Below are the code and all the weights of a small trained network. Each question names an input and a class and asks about switching units off, where a switched-off unit gives its printed mean instead of its output.

import numpy as np


def w(rows, s, z=0):
    codes = np.array(rows[::2]) - 128.0
    scale = np.full(codes.shape[1], s)
    scale[-1] = z or s
    return codes * scale


def f(y):
    return y / 2 * (1 + np.tanh(0.7978845608 * (y + 0.044715 * y**3)))


def log_softmax(a):
    a = a - a.max(-1, keepdims=True)
    return a - np.log(np.exp(a).sum(-1, keepdims=True))


def net(x, mask):
    res = np.array(x, float).reshape(1, 4) / 4 @ E
    y = f(res @ A[0][:, :-1].T + A[0][:, -1])
    res = res + np.where(mask, y, B[0][:, -1]) @ B[0][:, :-1]
    return log_softmax(res[-1] @ U[:, :-1].T + U[:, -1])


A, B = {}, {}
E = w([
[49,151,54,88,122,25,53,49,54,51,64,200],'x0',
[234,33,127,197,88,116,103,43,52,19,176,53],'x1',
[85,212,230,191,20,165,85,48,170,105,228,208],'x2',
[161,156,195,22,62,55,253,82,237,22,52,97],'x3',
],0.0047)
A[0] = w([
[96,207,228,177,37,162,97,57,165,110,213,204,81],'n1',
[95,212,228,179,37,163,96,56,166,109,215,200,83],'n2',
[158,155,189,49,76,77,222,88,214,60,69,99,98],'n3',
[90,115,72,237,178,208,8,184,29,227,212,174,59],'n4',
[154,157,191,44,75,71,222,90,213,58,74,93,92],'n5',
[234,10,126,198,88,128,113,38,54,35,168,30,94],'n6',
[24,231,135,68,170,150,158,226,204,226,78,208,74],'n7',
[210,107,213,166,122,224,203,203,206,191,196,49,80],'n8',
[101,200,223,172,43,156,98,59,164,118,208,200,100],'n9',
[207,109,215,167,126,223,197,206,208,184,192,51,88],'n10',
[156,150,190,48,77,76,222,91,215,59,71,103,104],'n11',
[97,208,224,177,43,159,96,57,167,111,211,198,90],'n12',
[48,173,42,78,118,6,43,1,63,52,61,227,62],'n13',
[242,17,126,205,88,123,111,45,53,33,172,35,87],'n14',
[158,152,182,56,77,76,215,94,213,65,75,100,100],'n15',
[164,57,60,74,215,103,162,204,99,150,47,51,3],'n16',
[35,223,135,71,167,146,157,221,198,212,79,208,95],'n17',
[171,43,48,62,225,94,176,214,95,137,32,26,119],'n18',
[214,107,214,165,127,229,201,201,207,187,192,54,80],'n19',
],0.004)
B[0] = w([
[159,91,86,108,184,124,158,150,153,131,94,118,208],'n1',
[161,89,83,107,184,125,159,150,153,131,93,118,211],'n2',
[126,113,123,173,161,171,91,129,93,161,157,142,215],'n3',
[129,112,124,182,173,176,92,125,92,169,153,148,255],'n4',
[126,115,125,171,164,170,94,130,95,159,155,144,215],'n5',
[154,170,151,96,126,87,122,83,158,135,160,146,225],'n6',
[163,181,165,96,128,82,112,67,159,137,176,151,234],'n7',
[83,116,156,127,113,72,126,154,94,94,106,189,214],'n8',
[155,94,92,111,165,131,154,149,149,130,99,116,207],'n9',
[88,115,152,128,110,79,127,153,100,99,109,179,214],'n10',
[125,114,123,173,157,173,91,131,94,162,156,141,217],'n11',
[156,93,90,110,173,127,155,148,150,131,97,119,208],'n12',
[70,107,164,126,101,68,135,176,92,87,98,200,230],'n13',
[159,179,158,89,132,76,119,70,164,137,167,158,223],'n14',
[126,116,123,171,161,169,93,130,94,157,155,139,207],'n15',
[154,100,95,114,253,82,152,135,146,133,104,164,168],'n16',
[157,166,153,101,117,94,117,75,154,133,163,142,230],'n17',
[163,95,89,106,159,138,157,141,161,135,97,112,237],'n18',
[84,117,154,129,115,75,126,152,97,97,108,185,213],'n19',
],0.011,0.0044)
U = w([
[128,114,116,211,155,210,55,130,67,181,179,129,116],'0',
[176,84,55,94,161,137,218,151,178,126,64,109,126],'1',
[166,219,176,79,109,87,119,66,181,129,198,133,117],'2',
[37,110,165,131,89,82,138,169,66,55,80,162,118],'3',
[121,149,118,131,8,215,142,136,140,125,123,53,249],'4',
[99,159,129,142,77,165,165,138,136,103,120,54,78],'5',
[109,163,131,138,80,178,171,139,131,107,120,63,69],'6',
],0.012,0.015)

Each question gives the input, the list of numbers given to net, and the class t.
The units are the neurons (one row each of A and B). Each row of codes is followed by its name. A weight is (code - 128) times the scale printed after its matrix; where a second scale follows, it is the last column's (A, B and U).
mask holds one flag per neuron, in row order. A switched-off neuron (its flag False) gives its mean, the last column of its row in B, instead of its output. The means were averaged over made-up inputs and are rounded, as every weight is.
A unit's drop is (log p(t) with every unit on - log p(t) with that unit switched off) / (log p(t) with every unit on - log p(t) with every unit switched off).
The circuit of an input: a set's keep is (log p(t) with only the set's units on - log p(t) with every unit switched off) / (log p(t) with every unit on - log p(t) with every unit switched off). Starting from the 12 units with the biggest drops (on a tie, the unit counted first), units are removed one at a time, each time the one whose removal leaves the highest keep (on an exact tie, the one counted first), for as long as the keep stays at least 0.8.
units of the circuit, in order: the units of the circuit, biggest drop first
k most important neurons: the k neurons with the biggest drops, biggest first
drop when u is switched off: that unit's drop, to one decimal
input [-1,-7,-5,1], class 2: most important neuron => n7
input [-8,-5,-6,-6], class 3: units of the circuit, in order => n8, n19
input [1,4,0,0], class 2: units of the circuit, in order => n14, n6
input [-5,6,2,-2], class 2: 3 most important neurons => n14, n6, n13
input [-8,3,7,5], class 3: 3 most important neurons => n8, n19, n10
input [-5,-7,-2,2], class 2: 2 most important neurons => n7, n17
input [-4,-7,7,1], class 1: 4 most important neurons => n2, n1, n12, n9
input [8,7,-5,-6], class 3: 2 most important neurons => n13, n7
input [-7,6,8,4], class 1: 2 most important neurons => n2, n1
input [-5,7,-2,4], class 2: 2 most important neurons => n14, n6
input [-5,-6,3,-2], class 2: 2 most important neurons => n7, n17
input [-5,8,-1,-5], class 2: 2 most important neurons => n14, n6
input [-5,-6,-2,3], class 2: 3 most important neurons => n7, n17, n13
input [5,5,-8,-6], class 1: units of the circuit, in order => n18
input [1,6,8,8], class 0: drop when n11 is switched off => 0.5
input [0,3,3,4], class 0: drop when n5 is switched off => 0.1
input [-7,-8,5,8], class 0: drop when n15 is switched off => 0.3
